Here is a tiny trained network, its code and every weight. The questions are about switching its units off for an input and a class, where a switched-off unit gives its printed mean instead of its output.

import numpy as np


def w(rows, s, z=0):
    codes = np.array(rows[::2]) - 128.0
    scale = np.full(codes.shape[1], s)
    scale[-1] = z or s
    return codes * scale


def f(y):
    return y / 2 * (1 + np.tanh(0.7978845608 * (y + 0.044715 * y**3)))


def log_softmax(a):
    a = a - a.max(-1, keepdims=True)
    return a - np.log(np.exp(a).sum(-1, keepdims=True))


def net(x, mask):
    res = np.array(x, float).reshape(1, 4) / 4 @ E
    y = f(res @ A[0][:, :-1].T + A[0][:, -1])
    res = res + np.where(mask, y, B[0][:, -1]) @ B[0][:, :-1]
    return log_softmax(res[-1] @ U[:, :-1].T + U[:, -1])


A, B = {}, {}
E = w([
[120,69,74,51,116,179,118,68,153,92],'x0',
[98,159,138,113,121,165,34,209,59,129],'x1',
[144,154,126,75,127,131,113,136,180,151],'x2',
[67,146,158,131,254,122,125,89,123,173],'x3',
],0.0094)
A[0] = w([
[187,188,164,188,77,19,181,190,137,149,250],'neuron 0',
[88,121,121,116,242,106,108,50,147,137,246],'neuron 1',
[98,124,101,77,95,187,11,186,52,88,98],'neuron 2',
[78,186,169,142,210,137,83,219,82,183,107],'neuron 3',
[165,82,107,107,45,143,163,36,157,97,161],'neuron 4',
[154,159,107,110,96,135,79,139,124,133,241],'neuron 5',
],0.011,0.0027)
B[0] = w([
[79,91,163,89,182,254,191,100,183,187,252],'neuron 0',
[133,126,176,154,96,207,200,165,139,171,232],'neuron 1',
[107,100,187,164,168,188,225,134,195,193,225],'neuron 2',
[202,223,65,73,46,10,55,87,57,91,225],'neuron 3',
[105,85,68,125,178,54,14,166,139,21,225],'neuron 4',
[102,115,143,196,178,116,181,72,75,114,168],'neuron 5',
],0.0072,0.012)
U = w([
[53,54,122,133,152,221,205,108,194,114,233],'0',
[107,172,192,150,93,202,229,115,98,235,151],'1',
[153,152,37,94,60,31,2,109,74,35,5],'2',
],0.0057,0.003)

Each question gives the input, the list of numbers given to net, and the class t.
The units are the neurons (one row each of A and B). Each row of codes is followed by its name. A weight is (code - 128) times the scale printed after its matrix; where a second scale follows, it is the last column's (A, B and U).
mask holds one flag per neuron, in row order. A switched-off neuron (its flag False) gives its mean, the last column of its row in B, instead of its output. The means were averaged over made-up inputs and are rounded, as every weight is.
A unit's drop is (log p(t) with every unit on - log p(t) with that unit switched off) / (log p(t) with every unit on - log p(t) with every unit switched off).
The circuit of an input: a set's keep is (log p(t) with only the set's units on - log p(t) with every unit switched off) / (log p(t) with every unit on - log p(t) with every unit switched off). Starting from all 6 units, units are removed one at a time, each time the one whose removal leaves the highest keep (on an exact tie, the one counted first), for as long as the keep stays at least 0.8.
units of the circuit, in order: the units of the circuit, biggest drop first
unit that matters most: the unit with the biggest drop
k most important neurons: the k neurons with the biggest drops, biggest first
drop when u is switched off: that unit's drop, to one decimal
input [-2,-8,-4,7], class 1: most important neuron : [neuron 1]
input [7,3,-5,4], class 1: 2 most important neurons : [neuron 4; neuron 1]
input [5,1,5,8], class 1: units of the circuit, in order : [neuron 1; neuron 4]
input [3,2,6,5], class 1: units of the circuit, in order : [neuron 4; neuron 1]
input [-1,1,-4,2], class 2: units of the circuit, in order : [neuron 0; neuron 2]
input [4,8,-4,8], class 1: 2 most important neurons : [neuron 2; neuron 1]
input [2,0,8,-3], class 2: 2 most important neurons : [neuron 0; neuron 1]
input [4,3,-6,5], class 1: units of the circuit, in order : [neuron 4; neuron 1]
input [3,2,-8,8], class 1: units of the circuit, in order : [neuron 1; neuron 4]
input [3,6,2,4], class 1: 2 most important neurons : [neuron 2; neuron 4]
input [6,7,-3,2], class 1: 3 most important neurons : [neuron 4; neuron 2; neuron 0]
input [-7,8,2,2], class 2: 2 most important neurons : [neuron 3; neuron 1]
input [-1,2,7,2], class 2: 4 most important neurons : [neuron 0; neuron 3; neuron 2; neuron 1]
input [-5,1,-8,2], class 2: 2 most important neurons : [neuron 3; neuron 2]
input [5,-6,7,0], class 2: unit that matters most : neuron 4
input [-6,6,7,1], class 2: 2 most important neurons : [neuron 3; neuron 1]
input [-7,7,8,8], class 2: drop when neuron 3 is switched off : 2.1
input [-8,7,-1,4], class 2: drop when neuron 3 is switched off : 2.5
input [-4,8,2,8], class 2: drop when neuron 3 is switched off : 2.3
input [3,-6,-5,-6], class 2: unit that matters most : neuron 4
input [-7,-4,-4,-8], class 0: drop when neuron 3 is switched off : 0.1
